Each row was made from one walk, in order. Every step used is in the known rows, and no mark comes twice. Write each row's walk.
Known rows:
rasad, nama, rebupo, nage, maroze: -412  -173  231  -243  236  -28  147  -135  176  271  -313  271  -30  -249  -255  -46  -176  -111  -115  19  -143  -108  29  -38  -80  93  -5  -144  825  -412  145  463  -59  247  -475  -46  -131  -292  229  -226  527  -162  320  -119  -553  -208  106  -44  -104  -238  -257  -74  481  -536  -34  -296  -197  223  -45  474  -256
febep, lerumi, kera, faba, radi, guna, dedube, rasad, gavi: 581  -37  -457  57  -208  136  -66  -15  363  -144  -191  -134  -88  -435  17  -403  -17  179  517  59  -70  44  -170  169  -278  182  312  -132  366  191  123  -11  -31  332  109  -128  233  631  21  -382  -281  -209  15  -39  -450  25  -403  -93  -116  -195  235  17  -85  -167  112  93  305  -379  323  -74  317
kera, lapiz, noku, maroze, lerumi: -741  13  389  -186  302  -255  263  123  422  -121  9  -158  -123  -134  -565  58  -755  -54  -182  -413  268  0  205  12  -387  -53  64  -210  477  -444  93  -292  319  257  -547  371  344  -396  -278  13  -52  -511  115  251  107  -88  231  -165  10  447  -333  -184  -42  -468  -375  36  267  114  95  -18  40
rebupo, rasad, nama, gavi, dedube: 105  228  128  107  80  -63  -323  -51  -122  190  -388  -351  397  -160  -323  -59  -155  -70  -53  -208  322  308  -92  -501  367  346  170  -280  158  167  197  95  33  328  -159  390  60  -105  38  -117  452  186  -21  122  -221  -132  182  72  -150  -41  -510  365  -269  -131  137  -33  -121  20  233  567  120
noku, maroze, lerumi, kera, faba, radi, guna: -552  174  -41  226  -250  38  40  238  436  -158  -249  -197  -57  -138  -7  -172  -521  -29  -15  0  -79  -29  -208  238  -484  -107  41  339  48  -250  82  -97  400  276  -344  322  272  127  -397  -174  30  -540  153  245  149  331  -413  137  13  70  87  -63  -122  -241  -322  27  8  -340  -85  -173  -260
gavi, dedube, radi, kera, lerumi: -32  4  112  -91  298  46  -12  113  242  226  -55  -369  687  -401  1  66  -158  -218  196  -254  291  -21  -171  -138  4  -217  -35  -61  47  -69  2  29  -161  21  -459  157  357  618  -504  -147  -325  137  396  92  77  -215  -438  28  241  317  -222  303  -131  -583  270  -307  -72  -126  186  3  -260
rebupo, nage, nama, febep, lerumi, kera, faba, radi: -273  -344  408  11  136  230  -136  235  -81  718  -159  -121  33  120  23  -186  -8  -17  70  -53  -246  -202  -158  -269  -25  -226  158  441  328  12  -271  78  266  521  -297  -161  26  -26  -126  -281  -1  -326  194  -323  161  209  -534  132  72  124  68  -112  -66  355  17  -279  -35  -280  -457  184  -544
nage, nama, gavi, dedube, radi, guna, faba, kera, lapiz, noku: -664  700  257  -18  10  -22  194  196  128  416  -370  -546  262  -471  -510  60  -334  97  117  -464  -268  152  -136  -118  80  -406  208  79  503  -221  99  -144  -215  439  -678  83  251  504  -321  -67  195  -373  341  66  75  -146  -235  112  49  197  -361  84  -64  8  15  -78  525  187  151  197  24
nage, febep, lerumi, kera, faba, radi, dedube, rasad: 90  -7  21  -290  -76  88  -8  -69  209  195  -35  -40  166  -381  343  -240  87  -75  572  -3  -396  17  -402  67  59  -35  -172  -28  -129  -113  -124  86  -150  9  35  347  243  425  -81  -318  -98  -165  403  44  85  40  -273  -344  -113  259  343  -105  13  -8  74  117  61  -326  68  123  -208
febep, lerumi, kera, faba, radi: -202  -213  395  25  7  -9  -77  69  5  456  -127  -185  -92  -54  17  -214  -221  -147  -91  -94  -100  -102  -243  -242  -144  2  76  329  13  106  -116  35  234  309  -227  -4  142  421  -216  -368  -145  -171  303  -170  -39  144  -345  45  -6  158  155  -257  -237  22  -59  -247  -140  -420  -360  -62  -435
rebupo, rasad, nama, gavi, dedube, radi, guna, faba: -289  705  -216  304  -209  -30  -173  -210  151  -158  -430  4  38  -531  40  -293  42  68  143  55  -259  189  -334  -158  -109  380  346  -79  207  -47  338  -15  14  107  -440  -72  95  239  -321  -114  267  -171  -17  191  -145  53  -425  -313  99  -315  -227  546  -210  -422  48  -118  326  -133  348  283  304
faba, radi, dedube, rasad, gavi, febep, lerumi, kera, lapiz, noku: -114  361  -183  -309  -180  49  -140  -59  163  116  -117  -324  67  -130  -84  270  -286  -5  139  -723  -133  -343  -149  -14  -66  -287  290  21  643  4  52  -6  -142  238  -372  318  176  494  128  -288  -200  -22  183  -32  66  -277  -172  -159  -131  449  93  -152  -155  193  -44  43  236  -230  165  443  91
radi, faba, lerumi, kera: 187  -245  112  -279  -33  -156  -438  -33  -18  158  -175  42  251  -68  -215  -74  -477  -235  226  -50  -682  -161  -100  -176  -283  -11  -36  127  139  40  256  165  64  -270  -528  366  76  507  -369  -282  -14  331  114  56  44  72  -267  -336  -21  187  -281  -270  -142  56  48  -96  103  -344  -196  226  -251
rasad, nama, gavi, febep: 424  416  357  -39  79  -280  -456  -224  -92  -215  -307  -105  79  -175  23  80  -391  -164  -287  -418  99  -197  -89  -331  91  589  109  -197  437  21  302  -70  -21  95  -591  112  104  -211  207  -538  91  255  -257  -118  -253  -220  251  -57  -29  -62  -216  144  -302  -116  248  -148  160  325  315  636  48
lerumi, kera, faba, radi, dedube, rasad, nama, rebupo: 214  342  157  -9  -53  -41  -249  -139  310  202  -574  214  177  -82  460  -71  -27  -419  349  -347  -421  -96  -402  178  228  111  -185  223  132  32  148  242  154  -202  -30  344  -17  305  245  -269  256  154  -255  -170  -219  41  252  -89  -185  -90  218  6  -100  -491  23  37  -203  27  -53  293  -146
lapiz, lerumi, kera, faba: 378  -427  121  -430  -526  -181  99  81  162  220  -343  -226  28  -118  -218  82  -231  -370  14  19  -100  -90  55  -171  -23  84  122  196  168  -121  26  -38  137  -67  -356  169  190  441  -431  -432  -77  60  -3  87  77  -177  91  -31  179  13  -46  51  -221  -147  10  -417  29  -127  -203  95  -400
lerumi, kera, faba, radi: -44  -59  401  48  -29  32  -24  73  99  288  -188  -309  -141  -52  31  -152  -396  -218  -97  -95  -17  -126  -194  -222  -162  -23  46  353  -50  27  -98  -40  247  277  -303  97  198  256  -163  -335  -16  -265  319  -79  -2  143  -214  132  44  92  156  -172  -336  -12  -82  -325  -280  -383  -434  -139  -435
rasad, gavi, dedube, faba, lerumi, kera, lapiz, maroze, noku: -238  84  -283  -18  47  -118  -308  -36  442  146  -208  -244  42  -427  -681  97  -350  159  -91  -696  131  277  302  173  -148  -369  305  33  580  64  222  -91  22  419  -409  280  14  387  -161  -255  -157  -172  359  94  -259  -258  93  -242  -292  257  -423  37  -348  -190  -167  -49  342  -60  6  253  234
nama, febep, lerumi, kera, faba: 233  -321  425  -237  -359  -238  -137  -92  -33  469  -398  -52  27  11  -127  -163  161  -167  -60  66  -241  -117  -62  -144  29  -4  56  370  192  -7  -23  -18  194  327  -26  -280  -78  304  -371  -542  -114  140  42  53  205  -109  -158  -103  7  59  111  -74  -295  -76  153  -242  303  -211  -249  438  -465
rebupo, rasad, nama, gavi, dedube, radi, faba, kera, lapiz: -84  380  64  -13  11  -58  -196  -103  -32  554  -68  -459  170  -123  -518  180  -267  45  94  -41  -45  183  -211  -268  449  -331  -94  41  266  -15  424  125  46  147  -258  104  329  221  -311  -11  195  -68  73  -65  42  5  78  277  111  129  -472  273  -467  -598  350  34  -340  252  -129  198  -331
febep, lerumi, kera, radi, faba: -54  -265  379  -334  -113  -25  -279  -150  86  468  3  -348  412  65  -123  98  34  -249  80  59  -497  -278  -291  -182  -323  84  -173  333  101  -34  232  252  123  2  -463  98  4  471  -376  -75  -139  424  -29  273  -8  -79  -173  -308  -68  236  -85  17  -328  -253  298  -145  -33  -55  -324  248  -585
dedube, rasad, nama, gavi, rebupo, nage, febep, lerumi, kera, faba: 84  -416  -80  -241  -145  -199  -81  -224  -129  562  -35  226  101  -142  -38  55  399  37  -18  61  -273  -9  -79  -258  183  238  98  62  539  57  -77  328  -73  508  -92  -92  128  246  -63  -695  38  285  32  -421  -33  -183  -6  -126  -70  -83  58  131  -65  -19  294  101  100  -179  27  533  -293
rasad, nama, rebupo, nage: -138  -151  71  -159  317  23  -197  -146  -24  35  -370  292  -17  -73  10  190  -289  -141  163  -222  -96  -125  -107  -252  -54  89  192  -7  731  -373  118  351  333  282  -497  172  -136  -381  158  -67  430  25  -59  -460  -330  -146  228  44  -101  -255  -192  161  257  -398  16  -274  -490  325  -81  534  -123
dedube, radi, kera, lapiz: -293  154  156  -235  46  169  141  -78  114  171  -79  -546  395  -260  -264  305  -358  -50  62  -40  -159  -64  -255  -175  95  -429  30  -43  146  -715  260  -177  92  131  -516  -10  173  293  -535  -204  -74  -65  341  166  179  -109  -27  155  267  183  -327  112  -197  -630  197  -314  -36  206  -230  -53  -367
noku, febep, lerumi, kera, radi, dedube: -238  -89  328  -126  -183  46  -149  -198  202  315  1  -185  431  50  152  82  -40  -397  154  -92  -363  -404  -373  12  -154  -274  -277  168  -70  -170  136  217  188  15  -343  353  -200  109  -223  -126  -77  86  297  571  109  -190  -42  -278  -19  399  -105  107  -47  -153  -77  -67  -26  -125  -151  216  -496
nama, rebupo, nage, febep, lerumi, kera: -154  -559  193  -372  27  -166  -158  -97  -233  376  -102  329  193  -435  -99  -8  -39  -118  -57  -270  -675  -253  -15  -166  -196  109  113  123  475  -214  97  468  168  47  -381  -71  37  173  -215  -378  252  211  518  -340  -55  -138  -295  -235  -183  -65  -315  -176  387  128  110  -147  -51  -101  44  443  -343
faba, lerumi, kera, lapiz, maroze, noku: -576  98  143  -94  90  -229  -287  103  295  214  -321  -80  -126  -153  -683  185  -645  57  -162  -493  -78  195  249  141  -188  -191  123  61  386  -146  227  -78  281  232  -760  258  6  207  -478  -165  -203  -395  409  218  4  -316  92  -10  -278  240  -380  -195  -229  -183  -222  -138  228  52  -200  305  -104
nama, febep, lerumi, kera, radi: -135  -173  744  -18  -108  -138  -153  -90  -43  676  -283  -207  201  144  27  15  -100  -153  -407  77  -285  -205  -38  -114  -151  100  65  288  145  100  51  100  381  3  -312  -351  -73  66  -357  -276  -125  111  171  183  -191  -126  -87  16  -134  160  -46  125  -203  -70  289  -436  144  -155  -127  350  -664
rebupo, rasad, nama, febep, lerumi: -180  -92  275  -163  -123  -225  -485  -34  -321  384  -512  299  45  89  -159  -270  8  83  -52  60  -149  55  -132  -487  145  312  164  -106  485  151  180  163  483  95  -148  -74  -237  -240  -187  -122  -146  -28  -6  -7  -25  -98  -74  40  -123  61  -267  -115  5  -156  215  -142  476  34  150  833  -166
maroze, lerumi, kera, faba, radi, guna, dedube: 368  83  -185  175  -11  172  67  482  290  -75  -335  -172  -355  -363  -137  -322  -657  -15  186  143  -72  -53  -227  101  -361  444  253  210  -11  -195  206  -218  196  217  -315  82  271  109  -392  -185  -15  -447  185  301  95  412  -539  209  35  -215  48  -217  -256  -259  -519  -187  259  -342  -27  -135  -2
gavi, rebupo, nage, febep: -299  -415  19  -428  109  -36  77  -47  -180  3  153  4  -1  -526  -219  102  -339  78  -131  -169  -175  -106  38  -668  -366  134  5  -114  674  -464  -13  403  -8  333  -693  324  204  -503  -4  -353  114  -254  780  -241  -7  -248  46  102  -79  -17  -439  -29  356  -68  80  -149  42  189  101  522  -105
maroze, noku, febep, lerumi, kera, faba, radi: -364  -184  272  101  16  44  -148  -22  118  429  -70  -214  -181  -51  -155  -165  -161  -40  -20  -364  142  -245  -216  -131  -232  50  35  169  3  68  -116  35  367  509  -416  135  -1  502  -180  -252  -173  -318  373  -266  139  -39  -198  -32  -96  224  -3  -234  -336  -152  -242  -66  -105  -436  -548  48  -376
guna, faba, radi, dedube: -229  362  310  3  140  229  -157  -48  191  -135  -67  -57  94  -148  322  -310  -467  -345  270  -113  -380  -127  -435  -165  -278  -251  -79  220  -93  -241  3  -75  92  -94  -419  326  28  29  -89  -54  -76  -411  324  358  44  68  -255  -322  40  209  41  -52  -104  -119  -287  -94  26  -117  -33  26  -43
noku, maroze, lapiz, lerumi: -362  -403  -117  -459  -79  -158  250  117  507  -188  -21  -166  -197  -359  -457  32  -913  -416  -68  -206  112  113  149  -77  -220  124  225  -5  505  -482  155  -34  456  -360  -859  491  443  -93  -451  21  -215  -560  55  217  -196  -27  346  -215  142  130  -562  81  61  -696  -153  -366  172  8  271  -230  -75
gavi, guna, radi, dedube, faba, lerumi, kera, lapiz: 141  100  47  53  -78  -115  -128  -64  181  291  -101  -56  142  -257  -19  87  -601  -89  91  -188  -711  -90  -185  202  -105  -533  -46  186  225  -228  371  -156  -11  -105  -157  41  -44  354  -357  -496  123  -11  110  59  -30  67  -194  -362  19  197  -162  248  -340  -185  -31  -268  330  -85  133  392  -40
rebupo, nage, febep, lerumi, kera, radi: -288  -466  493  -145  60  -75  0  -85  -135  667  0  -153  187  -71  -80  179  -53  -53  -331  96  -385  -217  -34  -198  -265  106  102  155  363  -108  -15  327  193  218  -476  -232  127  4  -263  -297  0  125  518  -93  -280  -166  -196  -20  -123  98  -86  159  87  28  221  -387  -191  -151  -108  183  -682
guna, radi, dedube, faba, lerumi, kera, lapiz: 266  99  9  20  -141  -147  -154  -21  124  318  42  -35  38  -179  -14  73  -522  -81  196  -48  -695  -20  -122  157  -38  -594  121  190  201  -310  366  -84  28  -192  -197  2  -29  291  -330  -381  70  -83  325  121  77  55  -94  -330  105  190  -241  87  -290  -210  -38  -265  267  -115  21  245  -203
maroze, lapiz, lerumi, kera, faba, radi, dedube: -77  -44  -104  -244  -246  282  -16  108  369  145  -26  -276  70  -9  147  -44  -488  -482  205  -51  -172  -94  -304  19  -1  -347  -8  481  -23  -322  -143  -150  245  -95  -422  570  228  308  -198  -83  -179  -305  163  369  262  330  -101  -50  157  291  63  -56  -362  -127  -335  -241  -160  -302  -183  -77  -324
radi, dedube, faba, kera: 243  -8  125  -333  134  -265  81  -23  81  -29  -16  2  88  -633  114  -315  -619  -243  378  -90  -185  274  -199  -201  96  -531  -202  122  146  -222  165  -62  18  27  -129  318  81  174  -253  -108  -28  -131  517  13  -103  8  34  -216  187  268  -48  -212  -21  -230  97  -185  5  65  127  -70  -227
guna, dedube, faba, kera: 643  -127  150  -220  356  -340  207  172  47  59  -85  -12  -309  -830  -174  -444  -783  -128  274  -71  -40  299  -88  -298  49  -12  24  19  250  -68  299  -46  -14  106  -185  -30  215  80  -317  -191  -49  -240  546  -164  -336  12  -48  -132  177  -31  -145  -314  -39  -399  43  -334  179  -21  140  -253  -94
nage, maroze, lerumi, kera: -151  -339  144  -304  155  -180  186  30  166  -18  -140  171  -15  -439  -206  -183  -589  -202  -294  100  -191  -239  232  172  -377  293  83  -160  247  -303  127  -159  176  -78  -443  100  180  38  -302  -286  287  -101  348  229  18  25  -190  -171  50  146  -255  -157  -19  -126  -249  -366  -7  -244  50  79  -329
rasad, nama, rebupo, nage, febep, lerumi, kera, faba: 90  -428  172  -266  -177  -221  -147  -145  -111  575  -342  226  86  -106  -140  43  329  -160  -33  -78  -498  -185  -129  -117  46  111  45  302  551  -84  14  378  83  391  -141  -130  41  239  -32  -595  148  344  134  -405  -60  -100  -63  -94  -83  -144  51  -10  36  -184  67  -101  -60  -45  -187  396  -453
gavi, rasad, nama, febep, lerumi: -166  -74  327  -229  77  -258  -299  -203  -304  331  -519  243  79  18  13  -274  -33  101  -218  -53  -179  -148  -218  -354  51  391  168  -94  551  294  136  111  269  52  -301  42  -176  -29  -190  -387  -149  96  -152  -14  26  -234  -36  -32  -235  4  -237  -108  -86  -153  150  -75  548  233  211  804  -137
maroze, kera, faba, radi, guna, dedube, rasad, nama, gavi, rebupo: -6  544  -157  233  0  -13  -57  39  129  118  -73  55  -99  -223  118  -276  -359  59  -82  -71  89  399  -291  -450  237  433  69  -18  433  221  157  198  108  331  -384  143  86  227  -7  -485  -46  -100  -206  -1  -188  116  234  370  -129  -203  -100  -18  -290  -564  143  136  294  -26  234  380  272
radi, dedube, rasad, nama, rebupo, nage, maroze, lapiz: -339  -24  -375  -327  351  91  237  -235  528  -32  -169  205  -214  -426  30  -63  -365  -286  204  128  -191  43  -129  367  32  36  71  -12  772  -789  74  127  59  275  -444  169  90  -183  198  -25  316  -318  169  58  -315  111  159  -240  -82  -77  -39  150  78  -842  -127  -232  -147  -34  185  195  -135
noku, maroze, lerumi, kera, faba, radi: -359  -122  442  129  170  -50  86  106  314  237  25  -189  -206  -2  -96  -222  -485  -192  -180  -188  117  -110  -73  -28  -282  -48  -15  310  20  11  -109  -108  346  274  -304  150  372  -22  -186  -291  -41  -436  204  -31  50  256  -199  -35  85  234  95  -171  -307  -201  -265  -120  -256  -424  -355  -334  -370
rebupo, nage, nama, gavi, dedube, radi: -436  -80  178  49  404  220  40  -136  101  344  15  -412  353  -658  -232  -76  218  179  262  -228  221  106  -175  -336  207  40  198  -108  219  -117  -99  -93  -208  453  -581  260  161  30  -182  -103  506  -101  287  -36  -72  180  -331  -219  237  46  -422  401  -40  -46  175  -402  -111  121  25  234  76
nage, febep, lerumi, kera, faba, radi, guna, dedube: 291  -28  -81  75  -184  109  -26  415  74  225  -321  -135  -233  -498  -248  -359  -296  74  148  96  -419  -59  -349  -41  -286  412  166  286  89  -72  227  153  22  232  -275  -27  252  261  -351  -366  -81  -359  557  201  -14  278  -665  135  -100  -282  -29  -353  48  -136  -327  -68  472  -337  48  -24  -88
guna, dedube, radi, kera, faba, lerumi: 191  -51  359  -61  133  -28  -7  170  178  480  -156  -274  221  -67  -347  -313  -213  -35  411  85  -208  312  -278  -370  115  -37  -56  -85  60  -128  35  -134  -284  174  -403  -37  218  630  -362  -477  -480  205  163  70  -96  253  -295  -59  232  136  -18  -379  -266  -408  -27  -142  543  -276  -248  -35  8
nama, febep, lerumi, kera, radi, guna, dedube, faba: 643  -73  -131  26  -251  -35  -28  130  225  260  -307  -37  -102  -592  114  -272  -51  50  101  104  -277  51  -180  5  -95  200  346  314  243  -93  323  -28  81  126  45  -334  -180  67  -394  -212  -56  -14  207  225  -226  210  -346  -340  -2  -215  -61  -73  -106  -228  60  -322  820  -217  145  203  -52
maroze, lerumi, kera, faba, radi, dedube, rasad, nama, febep: 299  454  92  -47  -48  138  -368  -103  139  168  -586  182  -43  220  252  -236  -138  -37  96  160  -56  -195  -185  185  161  148  95  141  108  144  -100  -277  458  -34  10  221  58  -262  139  -296  93  -222  -289  42  238  281  98  30  -49  117  276  162  -502  -221  -84  -135  149  -198  -34  527  -279

Write each row's walk:
283  -313  -17  -226  -256  -356  -387  -116  -73  70  -129  175  153  -329  118  -76  -76  -251  -1  -639  -369  -268  18  -280  -84  248  134  18  607  145  365  341  71  -68  -253  -147  -5  315  -80  -388  -91  468  -29  -182  -94  -282  -362  -255  -65  46  -236  -82  5  94  289  -51  91  -186  261  603  36 -> nama, rebupo, rasad, gavi, febep, lerumi, kera
160  186  188  128  237  -231  -349  -250  6  126  -494  420  172  -216  76  -225  -460  -162  -12  -64  -744  -29  -81  79  -132  383  103  -209  242  332  208  -13  9  -240  -328  -83  113  504  -201  -622  147  253  -326  -330  -493  -33  -215  -517  -188  -106  -61  255  -134  74  139  -39  345  -389  326  293  171 -> dedube, rasad, nama, gavi, guna, faba, lerumi, kera
599  -219  -121  -319  -380  -193  -163  -250  222  36  -143  -104  153  -214  189  -105  318  -206  361  -180  -229  -208  -196  59  15  -29  -5  126  356  58  46  -4  -260  295  85  -4  108  590  -36  -686  -285  391  -135  21  51  -234  -241  -406  51  193  393  121  -311  -96  189  38  192  -239  120  351  -100 -> radi, dedube, rasad, gavi, febep, lerumi, kera, faba
-601  337  219  -110  401  -201  224  -2  503  -232  -119  47  -53  -433  -478  -178  -911  -108  -336  -308  -43  29  267  199  -560  -165  2  -216  502  -168  262  -377  228  296  -382  -180  380  -116  -203  -346  -224  -555  -173  177  -357  -27  -50  9  -109  287  -198  215  -283  -294  -128  -128  291  264  385  -73  277 -> rasad, gavi, guna, faba, kera, lapiz, maroze, lerumi
-519  545  268  -242  61  -261  -20  -81  461  98  -4  -230  56  -319  -717  -96  -717  -54  6  -435  -286  44  -69  120  -367  -566  -263  213  474  60  501  112  99  381  -516  13  213  95  -160  -415  -80  -472  74  448  -269  -178  -110  -25  -103  183  -184  197  -353  -323  217  -215  112  305  170  253  45 -> rasad, gavi, guna, radi, faba, kera, lapiz, maroze
-618  87  222  -191  -31  -169  -339  18  193  340  -384  -20  -118  -117  -641  123  -317  133  -292  -484  -8  61  231  166  -105  -158  190  229  440  -125  174  -69  460  350  -601  -17  -152  38  -507  -152  -172  -439  335  272  194  -372  39  -16  -323  195  -348  -117  -264  -180  -96  -163  369  133  -181  619  -220 -> nama, febep, lerumi, kera, lapiz, maroze, noku
746  -190  -407  -134  -371  1  179  271  382  37  -232  -180  -107  -727  36  -64  -388  -123  182  60  -170  83  -95  -17  -149  281  390  153  222  -199  380  -33  7  -188  -229  54  56  214  -451  -121  -35  -66  192  242  -350  150  -153  -294  150  -243  -184  27  -30  -297  -71  -461  564  -150  192  -118  10 -> lapiz, lerumi, kera, radi, guna, dedube, faba
130  -48  -365  -61  -210  207  -240  -375  442  -111  53  -141  169  -203  68  -244  219  92  612  -312  119  -153  -174  233  -220  -241  16  -251  265  102  -86  -27  96  433  -27  292  -8  710  207  -226  -327  -177  76  -64  -109  -245  -37  -355  -155  236  130  93  -217  -181  20  341  75  -293  32  167  210 -> maroze, noku, febep, lerumi, kera, faba, radi, dedube, rasad, gavi
232  246  197  -62  56  -31  -36  -161  377  89  -159  -16  200  -156  486  -148  -196  -252  560  133  -564  79  -281  175  -70  -19  -87  -145  -85  -97  66  -14  -190  -326  -166  104  121  371  -211  -226  -170  -9  27  239  -239  -141  -104  -552  -78  235  307  264  -114  -231  146  -35  199  -300  186  87  -91 -> guna, faba, lerumi, kera, radi, dedube, rasad
34  -168  107  -104  7  -107  125  -145  538  64  217  -71  237  -375  296  -49  -161  -310  90  -141  -145  11  -99  143  -125  -387  -104  249  117  -301  131  -149  69  1  -43  296  14  -200  -217  -63  1  24  186  417  -87  156  59  -690  183  363  -18  88  -157  -306  -83  -118  170  -112  42  -174  -206 -> noku, maroze, lerumi, kera, radi, dedube, faba
-143  292  451  42  -99  2  -10  -133  265  160  -115  -298  408  7  176  -204  -395  -334  150  -60  -316  96  -262  -166  -126  -458  -444  112  219  19  127  -7  23  111  -209  -20  88  118  -142  -65  -278  -74  5  426  -307  -182  -163  -32  11  251  121  396  -258  -199  177  -14  -29  71  225  195  -26 -> rebupo, rasad, gavi, guna, faba, kera, radi, dedube
-467  -217  97  -264  538  -94  397  -64  231  85  -123  308  -72  -247  -29  -131  -432  -2  -267  -8  111  -133  146  37  -218  428  89  -483  778  -357  52  11  -22  169  -536  121  135  -268  90  -192  318  -115  -106  -89  -172  -45  58  14  -102  -56  -280  -75  71  -448  -283  -114  -77  340  130  426  -14 -> gavi, rasad, nama, rebupo, nage, maroze, lerumi
-252  -78  -81  -194  -143  -94  -87  -243  501  281  142  -24  236  -456  75  2  156  -200  194  -447  -106  -69  -190  111  -95  -367  -70  187  134  -148  180  111  76  311  -230  323  -342  173  -192  -59  -166  24  394  426  -39  -146  25  -726  -36  395  -129  -35  -134  -152  -71  -86  371  -130  -149  162  -165 -> lapiz, maroze, noku, febep, lerumi, kera, radi, dedube, faba
438  35  -252  -11  -100  -47  -198  48  214  -132  -139  -164  -159  -440  96  -346  14  170  339  -307  21  -92  -316  -100  -237  445  258  -147  525  162  193  32  -273  352  -83  -162  206  512  84  -580  -532  -6  -95  -206  -351  -53  -522  -173  -112  30  275  -86  -131  -242  104  93  581  -164  449  327  326 -> kera, faba, radi, guna, dedube, rasad, gavi, febep, lerumi
-603  50  263  -141  -136  -3  -222  -157  383  366  -8  -133  346  29  -104  109  -38  -299  88  -357  -214  -268  -242  164  -183  -311  -264  234  7  -85  127  209  243  206  -549  442  -234  114  -271  -61  -178  -77  371  726  160  -281  -33  -320  -146  461  -121  36  -132  -131  -211  -20  46  -100  -213  310  -404 -> lapiz, maroze, noku, febep, lerumi, kera, radi, dedube
380  351  111  -242  -339  85  -367  -116  116  275  -678  76  175  237  164  38  -157  -152  36  168  -193  -218  -122  101  231  188  129  80  243  198  68  -3  436  -496  -255  287  -14  -225  -9  -218  69  -78  -283  219  -50  -48  343  7  -67  36  11  380  -233  -275  161  -340  216  -1  150  649  -385 -> lapiz, lerumi, kera, radi, dedube, rasad, nama, febep
-266  -345  279  -80  73  112  -29  52  -108  556  39  -117  -119  -104  -83  -113  -98  20  -94  -44  -174  -160  -179  -305  -181  -50  140  298  229  -39  -239  215  162  494  -309  -54  256  168  -75  -413  -19  -246  563  -407  -12  171  -425  68  -34  67  110  -192  -44  169  -55  -212  -282  -401  -376  22  -491 -> rebupo, nage, febep, lerumi, kera, faba, radi
-49  500  -154  -2  335  72  -252  -249  188  -279  -609  270  44  -299  367  -209  -371  -170  334  -59  -361  -155  -556  88  -92  389  -86  -201  215  155  171  -58  85  -99  -232  568  101  69  147  -311  137  -137  -256  -115  -390  -47  -31  -394  -135  37  317  420  -123  -454  -121  -71  7  -75  381  216  161 -> gavi, guna, faba, radi, dedube, rasad, nama
282  -42  -147  147  -116  110  -45  415  138  145  -370  -124  -279  -372  -156  -344  -381  7  239  104  -266  -42  -381  -16  -250  369  247  317  70  -38  251  59  105  258  -248  -20  122  319  -440  -276  -100  -319  300  238  -25  256  -666  100  -33  -245  53  -293  -56  -200  -355  -138  363  -384  -10  -26  -68 -> febep, lerumi, kera, faba, radi, guna, dedube
-108  256  102  -179  254  204  -98  -180  53  90  -119  297  41  -397  218  -90  -59  -53  287  -195  -597  -140  -271  -109  -156  97  6  -61  473  -368  -36  433  -31  33  -413  128  235  -279  385  -229  316  -282  440  -453  -267  -7  -22  -236  -219  -205  -45  129  347  -229  -18  50  -136  136  123  318  -16 -> guna, faba, radi, dedube, rasad, nama, rebupo, nage, febep
-103  -260  -422  -52  176  161  -92  -272  192  59  336  195  88  0  317  80  -164  -16  277  -81  -275  -109  -15  -303  -363  -297  233  -49  855  -31  -55  348  -140  217  -428  35  31  -24  107  -352  -218  26  -26  -263  -332  -255  -150  -300  5  122  3  447  43  -70  146  38  -49  -301  218  453  170 -> guna, faba, lerumi, kera, radi, dedube, rasad, gavi, rebupo, nage
-70  -384  -612  -184  41  295  -17  -203  196  -39  339  29  -11  -75  283  108  -94  12  355  -179  129  -170  -102  -349  -202  -370  178  126  730  -92  -196  287  -9  555  -274  339  65  -77  179  -327  -52  -137  75  -287  -4  -140  -150  -37  81  108  140  281  -42  7  68  19  -421  -295  -25  429  54 -> lerumi, kera, faba, radi, dedube, rasad, gavi, rebupo, nage
-55  -72  257  30  -74  40  -122  235  262  665  -182  -451  843  -45  -230  -302  218  -98  609  -345  -324  457  -163  -483  308  -403  -193  -151  359  -29  26  88  -428  264  -209  51  141  745  -41  -290  -349  429  -70  -58  -134  160  -349  49  177  255  -287  -127  -132  -131  268  136  521  -89  -121  192  218 -> nage, nama, rebupo, rasad, gavi, dedube, radi, kera, faba, lerumi
-351  375  -84  215  -436  -183  -283  -39  -20  214  -476  277  -5  -5  287  -179  -54  -94  -251  117  -688  -102  -232  -239  -346  333  251  271  533  103  376  305  319  -77  -390  -389  -150  19  -388  -256  -185  -64  -137  179  -65  -199  -388  -90  -82  -151  -104  426  -146  -322  131  -70  657  -260  290  615  -153 -> gavi, rebupo, rasad, nama, febep, lerumi, kera, radi, guna, faba
